Below is a small trained network, with its code and all its weights. Each question gives an input and a target symbol and asks what happens when units are switched off, that is, made to give their printed mean instead of their output.

import numpy as np


def w(rows, s, z=0):
    codes = np.array(rows[::2]) - 128.0
    scale = np.full(codes.shape[1], s)
    scale[-1] = z or s
    return codes * scale


def f(y):
    return np.maximum(y, 0)


def softmax(a):
    e = np.exp(a - a.max(-1, keepdims=True))
    return e / e.sum(-1, keepdims=True)


def log_softmax(a):
    a = a - a.max(-1, keepdims=True)
    return a - np.log(np.exp(a).sum(-1, keepdims=True))


def net(x, mask):
    ids = ['αβγδζημξπσφω'.index(c) for c in x.split()]
    T = len(ids)
    res = E[ids] + P[:T]
    u = 0
    for l in range(2):
        r = res
        for j in range(2):
            rows = slice(3 * j, 3 * j + 3)
            q, k, v = (r @ M[l][rows].T for M in (Q, K, V))
            z = softmax(np.where(np.tri(T) > 0, q @ k.T / 3**0.5, -1e9)) @ v
            o = O[l][rows]
            res = res + np.where(mask[u + j], z, o[:, -1]) @ o[:, :-1]
        u += 2
        y = f(res @ A[l][:, :-1].T + A[l][:, -1])
        res = res + np.where(mask[u : u + 8], y, B[l][:, -1]) @ B[l][:, :-1]
        u += 8
    return log_softmax(res[-1] @ U[:, :-1].T + U[:, -1])


Q, K, V, O, A, B = {}, {}, {}, {}, {}, {}
E = w([
[111,212,62],'α',
[250,88,120],'β',
[107,159,74],'γ',
[112,204,68],'δ',
[94,19,15],'ζ',
[119,202,53],'η',
[233,82,132],'μ',
[239,79,124],'ξ',
[198,50,161],'π',
[138,245,44],'σ',
[166,199,195],'φ',
[171,53,238],'ω',
],0.013)
P = w([
[79,124,254],'0',
[133,174,117],'1',
[138,154,104],'2',
[143,142,96],'3',
[145,131,90],'4',
[148,125,83],'5',
[151,122,81],'6',
[152,121,76],'7',
[156,120,73],'8',
[156,117,71],'9',
[158,118,68],'10',
[161,117,67],'11',
[163,117,64],'12',
],0.013)
Q[0] = w([
[117,147,192],'0.h1',
[33,2,113],'0.h1',
[145,81,63],'0.h1',
[126,73,89],'0.h2',
[248,76,169],'0.h2',
[43,163,108],'0.h2',
],0.009)
K[0] = w([
[128,136,180],'0.h1',
[113,41,136],'0.h1',
[7,127,94],'0.h1',
[77,91,109],'0.h2',
[70,87,170],'0.h2',
[219,130,101],'0.h2',
],0.013)
V[0] = w([
[141,173,232],'0.h1',
[234,166,70],'0.h1',
[132,184,176],'0.h1',
[74,40,214],'0.h2',
[157,102,1],'0.h2',
[161,215,194],'0.h2',
],0.0056)
O[0] = w([
[191,137,118,2],'0.h1',
[64,230,253,176],'0.h1',
[157,89,187,60],'0.h1',
[60,87,164,118],'0.h2',
[233,115,125,209],'0.h2',
[49,177,6,52],'0.h2',
],0.0048,0.0046)
A[0] = w([
[221,197,132,114],'0.n1',
[142,140,250,255],'0.n2',
[147,63,114,58],'0.n3',
[108,138,77,188],'0.n4',
[30,161,81,24],'0.n5',
[73,69,113,177],'0.n6',
[187,71,121,80],'0.n7',
[252,112,155,75],'0.n8',
],0.011,0.0019)
B[0] = w([
[53,87,123,255],'0.n1',
[146,156,50,214],'0.n2',
[113,88,235,237],'0.n3',
[57,128,53,228],'0.n4',
[2,190,155,160],'0.n5',
[78,58,128,229],'0.n6',
[203,136,139,239],'0.n7',
[86,147,175,210],'0.n8',
],0.0069,0.0051)
Q[1] = w([
[227,145,105],'1.h1',
[180,48,44],'1.h1',
[210,94,221],'1.h1',
[221,126,255],'1.h2',
[105,207,35],'1.h2',
[156,221,177],'1.h2',
],0.0079)
K[1] = w([
[125,110,216],'1.h1',
[183,173,122],'1.h1',
[202,131,156],'1.h1',
[17,144,242],'1.h2',
[225,205,43],'1.h2',
[127,215,254],'1.h2',
],0.0086)
V[1] = w([
[57,1,123],'1.h1',
[39,171,5],'1.h1',
[174,168,190],'1.h1',
[220,177,52],'1.h2',
[142,230,154],'1.h2',
[101,142,232],'1.h2',
],0.0081)
O[1] = w([
[79,62,142,207],'1.h1',
[110,102,93,236],'1.h1',
[205,107,144,61],'1.h1',
[157,2,37,56],'1.h2',
[177,121,60,3],'1.h2',
[170,204,195,70],'1.h2',
],0.0068,0.0077)
A[1] = w([
[250,135,97,181],'1.n1',
[142,83,161,171],'1.n2',
[115,132,137,186],'1.n3',
[128,160,100,176],'1.n4',
[88,161,119,114],'1.n5',
[97,139,109,255],'1.n6',
[182,134,192,41],'1.n7',
[131,143,73,90],'1.n8',
],0.016,0.008)
B[1] = w([
[104,157,6,135],'1.n1',
[188,135,63,190],'1.n2',
[146,130,127,179],'1.n3',
[160,103,141,170],'1.n4',
[101,165,140,180],'1.n5',
[139,99,183,251],'1.n6',
[91,171,83,168],'1.n7',
[127,94,156,171],'1.n8',
],0.016,0.014)
U = w([
[139,135,112,60],'α',
[123,137,92,88],'β',
[252,155,178,218],'γ',
[167,137,125,136],'δ',
[66,170,113,3],'ζ',
[153,139,105,137],'η',
[146,138,112,123],'μ',
[148,141,105,133],'ξ',
[182,139,156,156],'π',
[117,135,89,71],'σ',
[200,42,135,208],'φ',
[42,106,176,135],'ω',
],0.014,0.0047)

Each question gives the input, a string of symbols that net reads in full, and the target symbol t.
The units are the heads (3 rows each of Q, K, V and O) and the neurons (one row each of A and B). Each row of codes is followed by its name. A weight is (code - 128) times the scale printed after its matrix; where a second scale follows, it is the last column's (O, A, B and U).
mask holds one flag per unit, layer by layer, with each layer's heads first. A switched-off unit (its flag False) gives its mean, the last column of its rows in O or B, instead of its output. The means were averaged over made-up inputs and are rounded, as every weight is.
A unit's drop is (log p(t) with every unit on - log p(t) with that unit switched off) / (log p(t) with every unit on - log p(t) with every unit switched off).
The circuit of an input: a set's keep is (log p(t) with only the set's units on - log p(t) with every unit switched off) / (log p(t) with every unit on - log p(t) with every unit switched off). Starting from the 12 units with the biggest drops (on a tie, the unit counted first), units are removed one at a time, each time the one whose removal leaves the highest keep (on an exact tie, the one counted first), for as long as the keep stays at least 0.8.
units of the circuit, in order: the units of the circuit, biggest drop first
most important unit: the unit with the biggest drop
top k neurons: the k neurons with the biggest drops, biggest first
k most important neurons of layer l: the k neurons of layer l with the biggest drops, biggest first
which heads matter: for each layer, one digit per head in row order, 1 if its drop is at least 0.15 and else 0, layers parted by /
input φ γ ζ ζ, target φ: which heads matter : 01 / 00
input ω ζ η γ η δ φ ζ η φ ζ ζ π, target ω: most important neuron of layer 0 : 0.n3
input ζ φ φ γ γ ω ω φ β α, target ω: top 3 neurons : 0.n5, 1.n2, 1.n5
input ζ ζ δ, target ω: units of the circuit, in order : 1.n2, 1.h1
input γ ζ φ ω γ η β ζ φ σ, target ω: which heads matter : 10 / 00
input σ ζ ω φ φ γ η, target ω: which heads matter : 00 / 00
input γ ζ δ ξ β ζ ζ π, target γ: which heads matter : 10 / 01
input ζ η ζ ω φ ζ ζ σ φ ζ ξ ζ φ, target ω: which heads matter : 10 / 10
input γ ω ζ ζ β ζ ζ φ φ π, target γ: units of the circuit, in order : 1.h2, 0.n7
input φ φ η ζ, target ω: units of the circuit, in order : 0.h1, 1.n2
input η ζ δ η γ ω ζ σ ζ γ, target φ: units of the circuit, in order : 0.h2, 1.h2
input φ α γ ω ζ ζ ζ η, target ω: top 4 neurons : 0.n1, 1.n2, 0.n7, 0.n2
input ζ ζ φ η α γ σ ξ η φ ζ ζ α, target φ: 2 most important neurons of layer 1 : 1.n4, 1.n7
input ζ ζ σ π β ζ ξ, target ζ: top 2 neurons : 1.n7, 0.n6
input σ β φ ζ σ ζ ζ ω ζ π, target σ: top 2 neurons : 1.n1, 0.n7
input η γ ω σ, target ω: units of the circuit, in order : 0.n1, 1.n2
input ζ ω ζ ζ ζ φ γ μ φ ζ γ, target φ: most important unit : 0.h2
input ω π φ μ, target ω: top 2 neurons : 0.n7, 1.n2
input ω σ π ξ γ σ ω π ω ω, target ω: which heads matter : 01 / 01
input ζ ζ δ φ φ μ ω ζ ζ ω ω ω, target ζ: which heads matter : 01 / 01
input ω ω α ζ ζ π ξ σ π ζ ζ δ, target ω: most important unit : 0.n1
input σ ζ φ ω ζ φ φ φ γ ζ γ ω ω, target σ: which heads matter : 00 / 11
input ζ ζ ζ ζ π φ, target ω: top 4 neurons : 0.n1, 1.n2, 0.n8, 0.n7
input φ φ ζ β π ζ φ ζ φ ω ζ ω γ, target ω: top 2 neurons : 1.n2, 0.n7
input ω σ ζ β ζ ζ φ ξ η σ, target φ: top 2 neurons : 0.n3, 0.n6
input φ ω δ ζ β ζ φ ζ η ζ η δ, target φ: top 4 neurons : 0.n3, 0.n6, 1.n4, 1.n7
input ω η σ ζ π, target ω: which heads matter : 01 / 00
input ζ φ η σ δ ξ, target ζ: which heads matter : 01 / 01
